Below is a small trained network, with its code and all its weights. Each question gives an input and a class and asks what happens when units are switched off, that is, made to give their printed mean instead of their output.

import numpy as np


def w(rows, s, z=0):
    codes = np.array(rows[::2]) - 128.0
    scale = np.full(codes.shape[1], s)
    scale[-1] = z or s
    return codes * scale


def f(y):
    return np.maximum(y, 0)


def log_softmax(a):
    a = a - a.max(-1, keepdims=True)
    return a - np.log(np.exp(a).sum(-1, keepdims=True))


def net(x, mask):
    res = np.array(x, float).reshape(1, 4) / 4 @ E
    y = f(res @ A[0][:, :-1].T + A[0][:, -1])
    res = res + np.where(mask, y, B[0][:, -1]) @ B[0][:, :-1]
    return log_softmax(res[-1] @ U[:, :-1].T + U[:, -1])


A, B = {}, {}
E = w([
[127,251,151,135,229,145,140,176,39,123],'x0',
[159,116,107,165,144,178,195,174,144,132],'x1',
[61,167,133,116,168,184,198,38,234,119],'x2',
[215,160,89,79,119,135,131,17,110,181],'x3',
],0.012)
A[0] = w([
[70,102,152,145,116,140,150,118,175,138,108],'N0',
[82,116,125,128,114,131,147,87,210,129,124],'N1',
[116,79,132,121,105,123,114,163,186,117,135],'N2',
[192,111,126,125,90,125,130,83,150,134,163],'N3',
[84,95,120,111,116,131,153,91,191,138,118],'N4',
[116,159,141,116,134,120,115,206,58,131,136],'N5',
[52,216,145,129,197,142,172,93,160,146,47],'N6',
[171,127,120,121,156,152,122,74,151,121,118],'N7',
[40,101,142,133,141,126,108,200,158,109,254],'N8',
[146,48,124,128,72,105,124,136,128,157,206],'N9',
[159,60,130,128,65,119,106,143,121,142,189],'N10',
[135,120,150,146,119,129,115,112,142,148,110],'N11',
[249,169,98,96,142,126,128,89,59,168,122],'N12',
[114,167,132,130,120,134,151,86,140,131,79],'N13',
[122,89,91,109,167,130,123,113,134,126,171],'N14',
],0.016,0.0067)
B[0] = w([
[139,136,150,161,97,130,124,43,101,90,198],'N0',
[138,139,158,205,107,144,164,29,114,151,225],'N1',
[158,150,173,118,90,136,118,134,97,72,198],'N2',
[167,113,87,72,146,106,127,107,178,170,184],'N3',
[167,154,188,166,100,109,114,91,120,201,213],'N4',
[72,100,164,198,188,110,137,166,60,220,234],'N5',
[115,112,69,35,84,135,113,196,172,17,253],'N6',
[144,133,96,101,173,146,155,114,156,187,174],'N7',
[25,135,181,189,73,121,171,159,54,64,252],'N8',
[86,134,88,28,110,132,105,118,159,51,218],'N9',
[101,139,81,77,137,164,185,189,172,60,213],'N10',
[166,139,141,121,138,173,160,152,126,131,142],'N11',
[190,151,177,210,115,137,9,47,168,42,228],'N12',
[158,93,106,67,137,121,136,139,145,139,172],'N13',
[123,143,119,105,121,111,95,93,141,140,153],'N14',
],0.016,0.021)
U = w([
[45,99,102,65,100,153,174,188,141,29,61],'0',
[154,160,215,209,118,159,108,55,133,98,226],'1',
[172,116,41,32,190,165,63,143,217,77,172],'2',
[215,131,123,104,166,149,146,40,183,254,5],'3',
[82,95,157,176,231,121,130,192,85,176,132],'4',
],0.0088,0.0024)

Each question gives the input, the list of numbers given to net, and the class t.
The units are the neurons (one row each of A and B). Each row of codes is followed by its name. A weight is (code - 128) times the scale printed after its matrix; where a second scale follows, it is the last column's (A, B and U).
mask holds one flag per neuron, in row order. A switched-off neuron (its flag False) gives its mean, the last column of its row in B, instead of its output. The means were averaged over made-up inputs and are rounded, as every weight is.
A unit's drop is (log p(t) with every unit on - log p(t) with that unit switched off) / (log p(t) with every unit on - log p(t) with every unit switched off).
The circuit of an input: a set's keep is (log p(t) with only the set's units on - log p(t) with every unit switched off) / (log p(t) with every unit on - log p(t) with every unit switched off). Starting from the 12 units with the biggest drops (on a tie, the unit counted first), units are removed one at a time, each time the one whose removal leaves the highest keep (on an exact tie, the one counted first), for as long as the keep stays at least 0.8.
circuit, biggest first: the units of the circuit, biggest drop first
unit that matters most: the unit with the biggest drop
k most important neurons: the k neurons with the biggest drops, biggest first
drop when u is switched off: that unit's drop, to one decimal
input [1,4,-5,-8], class 4: circuit, biggest first	(N5)
input [7,2,1,8], class 2: 3 most important neurons	(N6 N8 N1)
input [-8,-8,8,1], class 3: 2 most important neurons	(N3 N8)
input [0,-2,4,-5], class 1: 4 most important neurons	(N10 N9 N1 N0)
input [4,0,-6,0], class 4: 2 most important neurons	(N5 N1)
input [-8,5,1,-5], class 1: 3 most important neurons	(N6 N4 N1)
input [4,3,7,3], class 2: 2 most important neurons	(N6 N8)
input [-1,0,7,-6], class 1: 2 most important neurons	(N1 N4)
input [5,5,1,6], class 2: 2 most important neurons	(N8 N1)
input [-2,2,5,1], class 3: 2 most important neurons	(N8 N12)
input [1,6,8,5], class 2: 2 most important neurons	(N6 N5)
input [6,8,0,-4], class 4: 2 most important neurons	(N5 N9)
input [5,-1,3,2], class 2: drop when N8 is switched off	0.4
input [5,1,-7,-1], class 4: drop when N5 is switched off	0.9
input [-4,3,1,6], class 3: drop when N14 is switched off	0.0
input [-6,-2,-8,2], class 2: unit that matters most	N8
